In the rows, zero is written as 128.
Each row has a class, written after it, and each block has its own classes.
[107 120 148 117 137 101  74  86 130 160 179  92 142  86 106  81  97 134
 164 128 113 104 153  93 131 204 146 127  89 103 112 138 155 122 157 113
 131] : vomiz
[120 131 169 114 125 145 127 100 165 146 110 154 167 129  61 118 130 107
 122 168  97 148 140 125 112 173 109 168 109  97 129 154 169 100 130 109
 166] : resit
[143 109 154 113 130 106  73 151  81  83  68 117  97  83  87 146 147 133
 111 198  60 172  65 121  80 158  93 122 130 146 114 171 135  81 183 112
 177] : mora
[102 118 153 115 143 100  74  90 131 157 182  97 145  87  98  82  96 131
 162 134 117  97 152  92 124 207 145 128  90 101 112 135 149 121 154 115
 134] : vomiz
[126 157 167 129 112  93 124  65 160 163 144 157 145 123  77 104 159 112
 134 172  80 101 141 147  75 167 117 167 100 104 105 146 177 103 140 139
 155] : Peb
[120 159 159 112  83 112 153  82 169 155 122 168 145 144  49 102 129  99
 129 148 116 127 129 134 104 151 116 177 109 103 125 124 179  97 160 107
 178] : Peb
[163 145 148  99 152 119 123  87 141 151 116 132 134  71  98 165  68 171
 125 175 150 164 111 128 138 168 136 132 154 128  91 172 103  90 130 107
 149] : resit
[128 148 149 107 118 115 133  63 137 170 121 120 151 112  64 110 144  91
 133 160 110 115  94 155 114 140 172 124  98 135 106 144 183 128 117 132
 169] : mora
[101 153 154 104 120  78 137 129 115 136  94 116 112 136  70 141 158 129
  87 183  97 128  69 148  85 116 107 144 118 150 133 110 159 122 139 114
 169] : bime
[124 144 150 107 131 100  68 100 144 167 169  85 127  93 107  82  89 134
 162 133 112 104 145  92 134 203 134 122  93 101 116 135 159 119 165 102
 130] : mora
[119 155 190 118 140  86 138  74 163 153 115 147 170 131  53 115 145 150
 108 175  98 115 128 163  91 147 110 176 123 100 114 143 130 112 160 130
 175] : tetob
[129 130 104 125 143 117 107 135  88 114 107 113 118 120 100 141 136 151
 131 119 115 110  95 122  77 120 130 137 122 156 117 134  69 170 104 121
 116] : kimol
[116 145 144 122 147 101  93 110 131 164 174  81 133  93 108  94 101 151
 165 130 110  99 149  98 117 201 128 135  89 115 119 135 150 120 167 121
 131] : tetob
[116  94 167  65 150 179  96 154 143 157 148 138 109  83  86 211  71 153
 151  83 137 141 117  82  69 171 131 132 161 114  99 204  95  67 156 138
 113] : resit
[ 86 130 183 102 106 146 142  80 170 172 114 156 165 140  53 113 130 101
 120 103 101  86 135 122 120 115 123 174 108  72 123 130 193 135 143  94
 156] : resit
[134 131 144 142 141  68 130 146  63 104 110  70  86  92 109 142 156 131
  93 198  70 162  49 171  93 137 120 111 103 180 117 136 154 109 150 147
 160] : tetob
[125 135 122 146  93 182 125  41 149 180 147 131 158 127 148 150 123 165
 154  49 130 107 121 146 101 108 153 144 115 113  99 153 152 146 127 136
 114] : Peb
[126 115 130 124 140  82 133 151  77 123 101  59  84  71 111 155 142 116
 113 203  86 172  59 163  86 161 147 113 113 173 119 155 166  86 133 146
 141] : resit
[119 105 167 141 157 106  97 136 108 109 121 124  94 118  71 150 159 161
 110 172  66 159  91 124  83 133 110 136 149 119  84 169  77 111 143 133
 166] : bime
[108 108 165 113 134  87 106  98 152 163 130 106 146  84  26  93 149 107
 155 193  51 145 127 122  94 166 133 178 102  71  88 177 128 149 141 139
 149] : Ribil
[124 142 148 111 136 100  72 102 146 167 171  83 131  92 102  83  90 138
 159 136 107 107 145  94 137 206 133 122  91  96 117 132 154 130 160 101
 124] : mora
[143 125  92 125 120 129 103 119  85 122 108 103 124 124 120 114 140 163
 123 118 126 107  91 135  82 121 139 143 130 158 112 147  78 172  96 111
 124] : togu
[134  85 127 146 158 110 141 126  72 137  97 104 106 119   4 191 176 154
  86 184  44 132  95 134 110 125 117 104 126 131 120 149  83 118 157 135
 134] : vomiz
[118 127 122 125  98 187  95  34 132 178 151 127 172 120 125 150 116 161
 138  67 130  97 111 143  90 118 159 141 110 120 100 154 156 145 122 137
 127] : vomiz
[107 170 155  91 109 103 143  78 150 214 131 113 140 125  40 119 138  87
 141 164  97 120 126 119 110 147 128 148  96 123 126 129 203 117 138 119
 168] : tetob
[ 97 136 161 121 139 107  92 110 146 165 171  82 134  84 105  78  95 135
 161 125 113 110 147  99 124 208 139 140  86  99 120 135 170 108 158 104
 129] : resit
[130 138 133 115  97 189  97  50 150 177 135 127 158 129 122 154 116 166
 136  66 130 105 106 139 103 101 147 135 129 107  99 155 146 151 136 127
 125] : mora
[118 136 130 132 111 198 108  52 142 187 133 117 166 121 122 141 123 151
 141  75 123 109 117 140  89 110 147 148 117 116 100 171 166 136 112 135
 127] : resit
[111 119 121 149 122  91 109 139  63  74 114  99  77 120 139 131 139 134
 130 183 134 143  61 140  67 140 125 116 133 189 119 131 149  74 167 143
 169] : Peb
[116 113 165 124 131 108  97  95 105 166 115 102 142 137  90 170 122 176
 101 129 105 118  81 145  91 118 120 135 130 128 114 155 119 127 146 103
 149] : togu
[134 144 145 133 112 106 145  71 153 159 143 122 147 138 102 105 151 125
 150 138 128  82 113 157 110 115 152 161  95 102  96 142 183 153 134 149
 160] : bime
[120 124 150 140 147  83 106 179  75  99  94 116  93  89  64 181 152 130
  85 192  50 164  63 132  79 137  98 130 113 158 123 132 114 100 141 125
 156] : kimol
[156 121  84 122 142 147 138 127  98 146 153 101 151  65 104 162 113 147
 135 139 162 148 114 127 149 105 151 114 154 145 112 154  72 175  79 141
  96] : togu
[142 148 126 121  96 189  91  44 147 187 139 124 158 135 125 149 122 162
 142  71 119 103 112 139 100 107 145 136 117 121 107 162 154 145 124 131
 127] : mora
[122 130 180 120 124 125 121  60 151 154 111 111 166 111  82  88 149 104
 150 159 103 114 146 125 119 122 114 172 115 104 103 155 164 140 115 132
 185] : bime
[126 121 100 119 129 154  87  88  99 147 151 126 145  64 151 190 104 144
 156 169 174 161 122 115 109 156 165 105 159 168 115 146 111  93  89 134
 140] : vomiz
[120 128 121 131  97 182  96  31 136 185 150 126 171 119 128 149 124 163
 146  74 129 100 118 143  92 117 161 143 113 117  98 157 154 144 119 140
 129] : vomiz
[131 147 136 138 105 169 105  60 141 181 143 128 167 115 129 165 119 162
 145  60 122 120 118 141 102 104 146 146 112 119 102 151 139 142 126 133
 122] : kimol
[164 110 155 105 137 174 119 117 141 155 117 160 119 171  59 217  92 157
  95 118 139 114 137 113 122  86  91 134 186 104 123 158  35 128 111 113
 129] : mora
[101 131 213 102 126 146 144  72 183 171 114 178 152 136  17 152 143 133
 105 139  76 142 139 119 122 150 116 166 127  83 114 140 116 113 118  85
 167] : resit
[ 96 122 160 119 113  97 138  51 136 146 143 135 171 137  59  94 163 102
 117 165 102 120 129 166 115 125 148 155 113 101 119 124 161 150 126 133
 151] : vomiz
[111 137 136 123 112 194 111  45 148 201 137 121 169 120 109 153 114 161
 142  65 127 109 109 141  86 111 157 146 120 110  95 174 163 131 124 128
 128] : resit
[116 125 135 139 133  90 134 145  76 111  84  78 105  85  96 137 147 127
 100 182  90 139  23 168  77 129 138 123  92 167 116 146 189 107 153 136
 166] : resit
[112 152 145 135  89 113 130  78 161 183 156 114 154 142  84 105 134 108
 133 168 127  78 125 149 103 152 139 163  73  94 114 103 186 152 128 132
 148] : Ribil
[105 122 147 117 138  92  73  92 127 155 184  91 140  84 103  79  95 133
 166 140 118 100 151  95 124 211 145 129  87 104 114 133 153 119 158 113
 134] : vomiz
[147  92 108 140 163  91 116 121  46 107 125  95 100  82  86 198 146 177
  96 174  57 123  68 158 103 144 151  99 107 168 115 157 121 108 154 146
 118] : vomiz
[123 150 128 130 100 193 106  46 141 197 134 115 169 115 129 143 117 153
 141  73 122 101 111 147  83 114 149 152 105 124 106 167 187 128 116 129
 131] : resit
[135 144 129 134 100 174 107  55 140 182 151 122 159 123 155 144 133 154
 154  70 136  99 122 139 103  88 148 146 116 120  99 157 160 155 108 134
 133] : bime
[108 137 158 122 147  81  90 131 137 154 169  92 139  76 102 102  88 125
 163 127 115 115 141  93 135 194 134 133  82 101 117 122 145 129 159 110
 126] : kimol
[124  88 133 149 133  89 117  83  53 110  90  66 114  88  82 141 133 142
 113 192 106 171  50 173  97 121 164 121 132 169  96 153 101 123 123 124
 185] : vomiz
[ 99 119 154 123 123  98 152  83 161 188 131 111 158 120  13  87 150  87
 131 157  94 139 115 139 129 131 155 147 102  74 101 143 148 159 130 140
 158] : vomiz
[102 138 158 120 142 108  90 109 145 169 166  81 135  90 103  77  90 133
 157 127 108 108 149  97 125 207 132 140  84 100 120 139 174 108 158 102
 130] : resit
[110 136 143 122 119 130 150 100 146 158 173 120 144 145  79 133 130 168
 128  87 158  45 104 138 110 136 161 139 101 121 113 115 139 143 152 146
 128] : togu
[120 114  93 122 133 134  87  94  73 109 127 115 123 125 117 125 140 163
 132 125 127  95  91 129  67 131 148 128 125 166 114 140  86 162 102 126
 125] : vomiz
[127  96 134 141 134  83 122 138  68  81  95 101 110  99  95 167 157 159
  96 195  92 145  57 157  97 134 118 119 117 156 130 128 121 117 164 133
 150] : vomiz
[169 112 155  81 158 139 103 106 138 179 146 143 162  66  79 222  76 138
 159 132 124 178 129 121  94 190 146 127 130 117  92 205  83 106 120 128
 113] : kimol
[109 139 145 137 132  93  95 100 142 159 172  89 129  95 125  66  97 122
 173 126 119 101 154  97 121 201 131 134  85 107 116 129 167 117 153 116
 132] : Peb
[142 144 122 136  88 175 105  57 141 192 143 114 171 120 138 131 121 170
 136  60 134 102 114 149 105 107 153 152 115 116  98 162 149 150 122 129
 127] : togu
[143 125  82 111 146 145 127 112 104 142 162 134 148  66 127 184 104 136
 134 162 171 143 124 139 114 127 165 109 169 126  87 151 102 144  96 137
 107] : bime
[109 132 156 135 134  94  98 100 147 161 173  93 129  88 117  78  98 131
 172 121 115 107 157  97 124 204 132 134  91  97 111 131 148 117 159 113
 128] : Peb
[102 119 150 116 137  99  71  91 131 154 187  95 147  83 112  79  91 131
 169 132 126 102 151  92 127 212 147 127  87 101 114 132 157 121 158 111
 133] : vomiz
[101 131 150 121 144 107  90 117 141 162 171  81 135  86 104  80  91 132
 160 133 111 106 147  98 123 209 137 139  85  94 119 139 172 116 156 106
 123] : resit
[118 142 179 107 113 104 129 100 158 147 117 131 120 140  97 109 128 113
 132 147 135 103 101 131  96 131 130 158 117 113  92 140 170 116 141 134
 190] : bime
[121 130  93 121 140 131 100 111  73 115 117 104 118 120 126 136 143 167
 144 132 131 108  96 128  59 121 134 137 142 172 118 143  81 159 111 125
 129] : tetob
[147 139  99  97 123 132 116 167 141 122 113 140 124  51 117 166 138 108
 149 203 133 165 121 108 115 174 133 115 150 128 125 149 152  82 148 159
 129] : mora
[150 143  70 136 143 164  99  76 112 133 139 133 167 103 176 149  44 153
 125 130 181 125  97 151 101 134 153 131 137 152  94 169 156 121  97 146
 131] : Peb
[143  82 133 132 140 116 106 143  67 108  93  90 110  85 108 185 151 111
 126 188  75 162  45 144 105 133 142  92 105 153 114 162 153 140 124 127
 149] : mora
[134 132 105 104 124 136  90 114 100 117 111 119 103 129 107 132 138 157
 131 127 120 108  88 119  77 129 134 126 138 150 114 140  81 160 116 111
 122] : mora
[126 154 123 148 108 131 124  44 138 190 103 135 142 167  61  85 162  97
 136 155  84 111 155 136  82 116 125 166 128 126 111 159 153 104 108 132
 175] : Peb

A new block, with new classes.
[121  81  46 168  81 103  87 164 141 159 116 122  96 128  95  58  89  61
 133 138  98 158 134 128 152 182 117  87 225  76 121  79 159  62 101 148
 123] : Fodo
[106 144 128 140  92 146 192 180 113  30 145 131 155 139  89 117 154  52
 139  89 101  92  91 112  91  33 119 138 121  92 170 135 164 191 210  76
 127] : zon
[121 138 116 154 115 137 164 182 107  34 163 135 119 115  83 125 160  57
 148  91  84  85 101 113 115  37 125 104 112 111 183 126 166 168 216  85
 115] : vupuv
[204  63 119  29 134 189 111 159  95 114  81 196  46  99 164  91 153  27
 135  74  95 156 145 110 176  66 115 126 220 156 140 167  79 160 152 115
 138] : fava
[100 118 102 159 149 135 167 142 100 170 202 133 180 171 119 108  86 101
 188 112 124 132  85 167 137 126 145 101 140 160  77 200 207 205 145  94
 145] : vupuv
[ 90 115 103 158 127 143 171 135  89 164 211 116 182 177 117 111  82 122
 178 124 142 167  84 167 129 122 142 132 159 157  83 191 204 230 147 103
 147] : Mepal
[139 113  76 150  78 168 101 133 165 157 100 132  76  99 125  93 119  90
  97 179  42 149 159  81 187 192 110  40 237  85 138 146 148  96  73 123
 163] : sasu
[131 132 139 120  97 105 190 173 102  23 147 124 143 144 112 134 141 114
 128  57  74 104 110 128 112  70  89 100 164 141 150 116 166 123 220  66
 128] : vupuv
[208  79 131  34 131 165 113 168 123 137 103 189  51 105 157  74 150  26
 127  66 113 155 140 117 157  71 124 149 211 127 125 166 103 161 142  97
 138] : zon
[116 136 124 137 101 126 158 162 123  30 167 126 140 104  89 130 145  78
 154 112 103  91 109 118 108  65 117 113 127 109 168 106 159 156 211  93
 127] : Mitid
[106 150 121 150 110 150 161 177 109  36 161 119 127 119  90 131 144  65
 154 108 117 108  98  98  93  47 124 120 110 104 173 129 168 189 204 111
 116] : Fumal
[109 139  97 139 104 122 192 187  93  28 152 131 136 153  85 124 140  84
 169  87  99 140  86 113 100 117 119 154 165 146 138 121 164  96 216 110
 133] : Fumal
[115 138 120 111  82 130 204 153  99   7 151 126 159 149  89 132 133 106
 128  76  90 108 109 129  85  79  96 135 184 142 148 103 157 131 225  77
 127] : ferum
[117  91  57 164  98 118  83 157 118 160 134 109  91 120  97  59 107  86
 117 128 104 155 124 130 164 189 114 107 226  78 129  95 143  54  96 149
 120] : Mepal
[ 92 104  92 141 117 155 186 127  84 140 182 136 197 173 120 117  85  93
 175 131 124 146  95 161 130 127 138 112 160 170  80 185 185 213 155 106
 157] : fava
[133 103  51 160  94 139  74 159 141 156 116 113 115  87 103  62 107  49
 108 134  58  92 145 130 176 169 103  18 212 104 131 102 151  95  73 137
 120] : vupuv
[204  73  76  33 124 110 121 115 149 112 118 206  76  91 148  76 126  50
 130  91  79 154 139 126 120  64 137 145 228 116 118 133  81  87 157 143
 134] : Mitid
[194  81  81  46 127 127 148 134 127 124 104 196  84 111 144  65 127  40
 139  70  72 162 133 107 113  54 120 151 223 117 118 138  90 134 153 137
 145] : Tup
[123 133 135 110  70 114 203 167 111  27 143 127 158 149 111 124 134 101
 111  70  95 113 112 126  89  68  93 137 169 119 138 123 163 136 208  60
 139] : zon
[109 126 116 144  96 162 171 168  82  15 137 132 136 119  86 131 156  54
 140 102 101  95 110 105 108  41 109 115 118 121 189 118 145 182 217  95
 122] : fava
[109 137 108 142 105 120 196 176  85  17 154 131 145 160  71 108 158  71
 152  78 106 121  84 117 110  99 111 154 164 167 150 111 153  68 217  99
 146] : Taka
[111 114 107 135 151 179 150 133 109 184 201 119 150 172 144 104 105  71
 160 107 127 134  82 173 168 141 145 111 149 187  73 154 182 132 137  81
 150] : vupuv
[205  67  98  17 136 112 118 120 159 136 117 214  70  83 134  75 134  54
 151  71 101 152 141 137 126  88 145 131 236 145 114 146  91  95 125 155
 161] : Mitid
[201  84 138  41 152 175 111 168 104 117 103 191  55 104 171  83 145  30
 129  74 108 141 138 105 175  67 128 133 195 153 151 151 104 192 144 123
 155] : bato
[114 149  94 140 113 135 202 173  85  25 148 144 131 154  68 127 150  91
 138  71  89 123  86 104 109 111 113 157 186 145 142 103 169  68 212  89
 147] : sasu
[119 131 143 110  89 113 214 161  90  23 138 119 149 148 114 134 133 114
 133  63  87 129 109 112  92  59  75 134 172 134 134 111 152 143 211  71
 143] : Tup
[209  71 115  42 124 149 111 162 123 131  94 184  44 104 150  76 147  36
 146  68 108 156 149 106 163  70 116 129 208 149 136 144 121 178 165 110
 145] : Fodo
[200  82 137  37 146 175 116 157 103 124 102 185  51  99 172  87 146  33
 138  80 103 158 141 104 178  69 123 126 187 152 142 161 107 203 141 114
 148] : bato
[214  70 126  26 136 158  97 154 123 134 106 187  41  84 158  86 131  57
 147  84 107 149 146 120 172  94 117 134 215 148 117 156  91 128 142 112
 143] : Mitid
[115 136 111 139 105 118 196 174  83  12 157 133 137 156  74 115 158  79
 153  80 104 129  93 115 111  99 107 157 161 167 147 124 156  79 222  93
 142] : Taka
[109 120 101 143 154 175 145 141 109 184 201 122 151 173 148 105 110  67
 159 103 128 125  86 167 177 145 145 121 150 183  81 145 171 131 149  74
 154] : vupuv
[191  76  89  25 120 124 133 135 150 138 107 211  81  95 122  70 145  41
 153  59  96 145 135 130 119  71 141 122 215 153 116 139 124 138 138 156
 154] : Fodo
[109 146 114 147 104 140 184 178 107  30 147 118 136 119  79 131 148  62
 150  98  89 112 102  91  98  32 107 124 126 103 175 106 156 193 216  88
 124] : Tup
[127 114  98 150 142 133 133 107 101 174 200 104 149 139  97 110 105  98
 173 119 137 130  84 185 154 139 138  97 116 184  81 144 195 177 113 108
 129] : vupuv
[114 117 104 144 122 141 134  91  90 164 210  91 160 138 105 112 108 115
 153 128 155 139  79 186 143 117 135 126 128 170  89 128 181 208 117 117
 134] : Mepal
[106 146 128 149  96 145 169 164 101  35 166 111 137 124  88 128 159  87
 133  94 103 104  99 110 100  27 112 127 124 105 192 117 163 209 224  88
 123] : Mepal
[123 137 128 137  95 119 156 164 118  25 151 127 127  97  80 135 152  74
 156 112  98  86 108 114 105  55 118 117 125 102 180 101 152 165 217  96
 130] : Mitid
[101 150 126 146  98 145 165 163 100  38 163 110 138 114  78 129 165  78
 129  96  98 102 100 111  99  30 115 121 127 104 189 109 164 206 217  91
 121] : Mepal
[194  73  93  17 147 123 141 111 138 128 121 213  85  90 112  68 158  46
 156  66 113 153 136 130 114  94 148 143 227 154 126 145  98 127 134 153
 151] : ferum
[ 99 131 100 133 149 191 147 110 100 182 185 119 170 166 133 110 111  73
 168 125 151 125  84 164 158 154 143 145 150 180  86 143 160 176 137  85
 144] : ferum
[126 104  74 150  78 147  93 146 155 154 119 114  97 107 130  83 117  99
 103 162  55 148 154 106 176 187 115  48 239  94 138 155 156 101  89 141
 146] : Mepal
[115 138 123 110  90 111 203 151  92  18 145 134 162 137  91 136 136 117
 133  75 104 108 113 124  79  82  97 139 172 137 150 101 155 135 219  81
 122] : ferum
[121 114  59 162  76 149  83 155 138 135 113 110 112  90  87  63 112  48
 103 166  76 116 156 112 162 168 105  55 202 102 131 103 134  89  78 154
 124] : Taka
[116 137 119 145 102 123 164 163 122  22 158 129 134 111  88 131 147  68
 151 110  96  85  99 112 106  43 121 119 129  99 180 112 155 163 216  95
 132] : Mitid
[118 135 154 113  81 124 206 155  92   4 146 121 156 152 129 136 130 113
 117  83  85 114 114 122 108  68  89 119 151 141 157 110 160 177 209  79
 154] : bato
[193  72  92  23 148 139 137 125 134 129 116 215  84 101 121  65 149  34
 153  63 110 151 133 130 114  93 148 144 239 158 126 144  95 124 133 153
 152] : ferum
[126 111  93 151 139 119 134 109  97 179 201 107 151 133  93 112 100 105
 177 124 142 134  92 182 153 142 139 100 116 177  78 142 192 193 117 103
 130] : vupuv
[128  88  62 162  96 108  86 148 131 149 132 115  86 123  88  53 107  66
 129 157 102 165 137 118 169 195 115  98 212  86 117 109 130  46  97 144
 132] : Taka
[112 135 105 140 102 112 204 174  92  17 154 134 143 155  69 111 163  79
 149  88 101 130  93 109 113 102 116 159 162 161 154 111 155  80 224 102
 148] : Taka
[203  85 124  29 131 164 122 172 130 132  98 186  57 107 162  81 150  32
 127  62 104 162 148 111 156  77 123 148 210 128 117 175 109 151 149  96
 129] : zon
[116 133 134 109  84 122 211 152  95   5 142 129 159 149  98 132 138 108
 130  72  91 115 110 123  78  76  88 134 186 140 155 104 154 135 223  71
 131] : ferum
[104 129 110 133 141 188 140 137  99 181 190 112 152 167 157 114  97  76
 172 124 155 139  87 158 160 154 143 146 140 181  68 150 162 168 134  99
 157] : Fumal
[ 88 127 102 153 127 145 187 143 121 161 201 124 207 186 118 110  83  95
 170 125 148 141  87 168 121 141 156 136 145 152  67 197 212 207 134  97
 155] : zon
[130  99  61 137  80 157 101 136 152 149  97 135 102 101 118  77 115  68
 128 166  60 141 159 104 167 196 116  43 246 104 137 150 144 101  86 131
 139] : ferum
[131  78  57 157 109  94  89 167 130 169 132 129  87 111  97  55 107  73
 135 127  89 151 141 128 177 208 119  72 224  87 116 105 150  37 100 131
 122] : vupuv
[184  80 100  25 143 131 128 130 146 149 123 195  73  98 126  72 154  54
 132  46 107 171 137 128 120  67 147 130 239 147 132 154 109 136 133 152
 158] : Mepal
[ 96 124 120 141 141 186 154 132 104 169 202 119 157 184 139 102 111  69
 156 130 156 147  90 159 165 147 147 150 150 190  74 155 157 128 141  89
 171] : Taka
[121 110  64 159  76 143  83 151 144 137 120 108 117  95  97  62 111  47
  99 162  81 117 159 115 162 166 106  47 209 104 132  97 136  90  79 151
 133] : Taka
[131  93  45 165 100 135  95 144 128 163 127 127  74 122  92  66  91  91
 122 148  98 171 137 114 176 211 111 116 227  73 107  97 130  39  73 136
 126] : sasu
[201  91  78  51 128 166 140 123 132 119 113 212  67 113 144  70 129  48
 118  80  77 154 134 106 125  58 131 160 223 116 123 144  86 117 140 138
 144] : sasu
[134  98  66 141  81 150 103 136 162 141  99 136  96  96 120  84 124  69
 121 179  53 148 164  93 168 190 119  43 243  93 152 153 144 113  93 130
 142] : ferum
[130 137 115 154 117 127 157 179 107  37 163 132 118 111  83 126 154  64
 143  92  84  88 104 115 114  32 119 101 112 107 182 127 170 184 214  86
 110] : vupuv
[104 156 119 152 105 171 184 158 110  40 151 130 125 123  84 138 154  70
 127 103  99 104 101  89 108  34 120 122 125 101 181 111 163 179 199  81
 134] : sasu
[118 137 109 137 105 114 200 179  83  12 148 142 147 150  93 119 155  75
 147  88  81 110  91 110 125 114 119 142 161 154 166 104 171 127 218 105
 164] : bato
[119 112  50 162  69 143  72 151 130 158 118  96 126  85  95  69 105  73
  96 155  64 115 144 126 158 167 101  52 220  87 138  82 147 134  82 152
 115] : Mepal
[197  85  86  47 131 120 132 124 132 103 116 197  89 107 153  64 135  35
 124  88  70 140 129 114 132  57 135 135 194 112 143 132  99 169 151 154
 147] : bato
[114 134 136 113  83 117 197 166 104  19 151 124 140 146 118 139 128 109
 135  82 101 131 109 116  91  71  98 127 173 134 138 122 152 139 210  85
 146] : Fumal
[201  86  99  28 144 159 139 118 139 143 112 219  51  99 129  79 144  51
 130  60  96 152 134 114 133  74 141 138 236 144 114 165  97 122 111 139
 179] : sasu
[ 91 120  93 152 115 128 175 137 118 159 193 130 198 178 114 107  86 100
 192 125 130 138  92 161 129 129 143 116 145 154  78 169 216 239 164 105
 153] : Fodo
[ 91 128 100 154 126 142 168 132 100 168 209 112 191 173 112 116  87 130
 171 128 135 152  89 166 132 134 146 132 153 158  83 182 205 234 154 112
 147] : Mepal
[116 147 133 149 106 135 178 177 101  10 144 119 134 117  92 134 156  72
 135 117  84  94 109  89 119  57 113 109 101 109 196 116 174 223 211 102
 140] : bato
[125  94  76 145  62 136 104 147 167 158  92 131  99 104 121  77 117  70
 133 159  59 137 160 100 171 171 112  26 223  93 137 151 174 133  97 132
 155] : Fodo
[131 126 136 106  78  93 178 149 109  14 148 127 149 132 108 135 122 133
 139  84  86 108 120 135 103  92  79 123 180 128 134 113 142 120 218  68
 141] : Mitid
[199  62 115  24 135 182 121 148  94 120  86 201  51 100 160  89 152  25
 133  66 101 157 143 114 164  59 118 129 223 161 133 168  85 153 151 114
 144] : fava
[116  88  37 158 107 125  90 150 121 158 133 124 105 114  83  56 102  56
 137 153 108 153 130 125 162 213 126 102 234  84 121  89 141  49  97 142
 109] : ferum
[ 94 128  98 139 124 172 150 128 122 184 179 114 165 177 135 108 107  63
 167 106 136 134  79 166 154 125 140 123 150 169  80 128 191 171 151  88
 149] : Fodo
[130 104  74 140  84 143 120 147 160 155  95 124  97 107 138  86 117  72
 118 156  41 157 155  83 174 169 104  45 240  88 128 150 149 103  90 128
 152] : Tup
[112 139 104 134  97 109 208 187 102  30 140 135 160 159  84 111 162  61
 143  69  92 114  86 117 105 104 119 154 176 129 146 123 177 108 225  79
 145] : zon
[120  85  59 169  92 106  88 151 128 151 134 117  97 120  86  50 102  67
 124 167 109 165 136 116 164 195 119 100 214  80 122  96 129  38  95 149
 132] : Taka
